Below are the code and all the weights of a small trained network. Each question names an input and a class and asks about switching units off, where a switched-off unit gives its printed mean instead of its output.

import numpy as np


def w(rows, s, z=0):
    codes = np.array(rows[::2]) - 128.0
    scale = np.full(codes.shape[1], s)
    scale[-1] = z or s
    return codes * scale


def norm(h):
    return h / np.sqrt((h * h).mean(-1, keepdims=True) + 1e-5)


def f(y):
    return np.maximum(y, 0)


def log_softmax(a):
    a = a - a.max(-1, keepdims=True)
    return a - np.log(np.exp(a).sum(-1, keepdims=True))


def net(x, mask):
    res = np.array(x, float).reshape(1, 5) / 4 @ E
    u = 0
    for l in range(4):
        y = f(norm(res) @ A[l][:, :-1].T + A[l][:, -1])
        res = res + np.where(mask[u : u + 6], y, B[l][:, -1]) @ B[l][:, :-1]
        u += 6
    return log_softmax(norm(res)[-1] @ U[:, :-1].T + U[:, -1])


A, B = {}, {}
E = w([
[189,92,208,253,109],'x0',
[175,100,39,156,139],'x1',
[196,81,154,76,167],'x2',
[130,130,127,127,127],'x3',
[138,63,122,100,11],'x4',
],0.0063)
A[0] = w([
[143,69,186,218,103,96],'L0N1',
[190,96,2,192,145,2],'L0N2',
[79,174,194,36,115,131],'L0N3',
[109,169,30,149,122,60],'L0N4',
[98,237,44,185,57,75],'L0N5',
[141,80,7,127,160,67],'L0N6',
],0.0082,0.0088)
B[0] = w([
[171,150,119,147,97,235],'L0N1',
[213,246,55,31,54,167],'L0N2',
[166,171,129,139,87,255],'L0N3',
[153,162,178,108,101,171],'L0N4',
[58,143,92,184,112,210],'L0N5',
[172,194,145,115,70,200],'L0N6',
],0.013,0.0038)
A[1] = w([
[55,138,61,7,124,30],'L1N1',
[124,86,124,108,22,171],'L1N2',
[213,71,156,41,163,120],'L1N3',
[122,136,115,107,78,197],'L1N4',
[105,52,105,106,65,2],'L1N5',
[130,194,113,153,205,145],'L1N6',
],0.013,0.0043)
B[1] = w([
[232,74,190,250,72,205],'L1N1',
[110,125,103,97,247,254],'L1N2',
[10,199,78,210,93,201],'L1N3',
[154,133,152,130,171,235],'L1N4',
[72,43,121,86,193,148],'L1N5',
[124,24,105,73,173,213],'L1N6',
],0.011,0.0077)
A[2] = w([
[89,86,113,100,78,27],'L2N1',
[101,38,99,76,122,121],'L2N2',
[55,143,110,157,97,96],'L2N3',
[61,79,136,145,56,2],'L2N4',
[30,36,162,28,2,6],'L2N5',
[90,156,221,90,120,121],'L2N6',
],0.017,0.016)
B[2] = w([
[169,104,90,111,147,128],'L2N1',
[128,154,158,110,175,250],'L2N2',
[84,209,135,160,139,241],'L2N3',
[80,112,79,202,185,128],'L2N4',
[64,253,79,25,129,128],'L2N5',
[174,128,23,88,92,214],'L2N6',
],0.017,0.0026)
A[3] = w([
[127,101,61,83,80,136],'L3N1',
[156,92,153,162,90,110],'L3N2',
[129,148,125,72,96,104],'L3N3',
[22,11,214,61,2,9],'L3N4',
[144,84,173,87,67,6],'L3N5',
[102,85,156,101,132,132],'L3N6',
],0.02,0.015)
B[3] = w([
[169,146,127,87,138,252],'L3N1',
[140,139,172,142,135,224],'L3N2',
[151,167,126,124,161,170],'L3N3',
[204,61,186,43,250,128],'L3N4',
[70,109,199,109,187,128],'L3N5',
[111,130,116,133,167,168],'L3N6',
],0.024,0.0034)
U = w([
[173,91,174,191,98,132],'0',
[171,143,59,79,98,117],'1',
[113,152,144,121,145,214],'2',
[89,84,105,108,194,111],'3',
[57,172,117,169,116,94],'4',
[116,120,139,114,128,105],'5',
[30,10,193,34,19,4],'6',
[37,20,192,24,4,4],'7',
],0.025,0.02)

Each question gives the input, the list of numbers given to net, and the class t.
The units are the neurons (one row each of A and B). Each row of codes is followed by its name. A weight is (code - 128) times the scale printed after its matrix; where a second scale follows, it is the last column's (A, B and U).
mask holds one flag per neuron, layer by layer. A switched-off neuron (its flag False) gives its mean, the last column of its row in B, instead of its output. The means were averaged over made-up inputs and are rounded, as every weight is.
A unit's drop is (log p(t) with every unit on - log p(t) with that unit switched off) / (log p(t) with every unit on - log p(t) with every unit switched off).
The circuit of an input: a set's keep is (log p(t) with only the set's units on - log p(t) with every unit switched off) / (log p(t) with every unit on - log p(t) with every unit switched off). Starting from the 12 units with the biggest drops (on a tie, the unit counted first), units are removed one at a time, each time the one whose removal leaves the highest keep (on an exact tie, the one counted first), for as long as the keep stays at least 0.8.
circuit, biggest first: the units of the circuit, biggest drop first
top k neurons: the k neurons with the biggest drops, biggest first
k most important neurons of layer l: the k neurons of layer l with the biggest drops, biggest first
input [0,-4,5,-4,8], class 3: circuit, biggest first => L1N2
input [-7,-3,-7,-6,-6], class 0: 2 most important neurons of layer 2 => L2N2, L2N6
input [1,-7,6,-6,-5], class 1: top 2 neurons => L2N6, L0N3
input [6,1,-8,-7,-2], class 4: top 3 neurons => L1N1, L0N5, L2N3
input [1,-7,-6,6,-8], class 3: 2 most important neurons of layer 1 => L1N6, L1N3
input [6,5,-7,2,-1], class 4: top 2 neurons => L1N1, L0N5
input [1,2,-8,-2,-6], class 4: top 2 neurons => L0N5, L1N2
input [-6,-1,2,-6,7], class 3: 2 most important neurons of layer 1 => L1N2, L1N5
input [5,-7,-4,-5,-7], class 1: 3 most important neurons of layer 1 => L1N1, L1N2, L1N3
input [-8,5,-7,-6,-4], class 0: top 3 neurons => L1N1, L1N3, L1N2
input [-7,4,-8,5,-7], class 4: 3 most important neurons of layer 1 => L1N2, L1N1, L1N4
input [8,-5,0,-7,-7], class 0: top 2 neurons => L1N2, L0N1
input [-1,-8,6,0,6], class 1: top 2 neurons => L0N3, L2N6
input [-6,-2,-7,4,-5], class 4: circuit, biggest first => L0N5, L1N2
input [-5,4,-2,8,8], class 2: circuit, biggest first => L2N2
input [1,7,8,5,4], class 4: top 2 neurons => L1N3, L0N3
input [-6,-7,-8,-5,-3], class 4: top 4 neurons => L0N5, L2N3, L0N6, L1N1
input [-2,-4,3,1,-3], class 1: circuit, biggest first => L1N2, L2N6
input [-5,0,7,1,-3], class 4: top 3 neurons => L1N3, L0N5, L2N3
input [-5,-2,-3,-4,-7], class 3: circuit, biggest first => L1N6
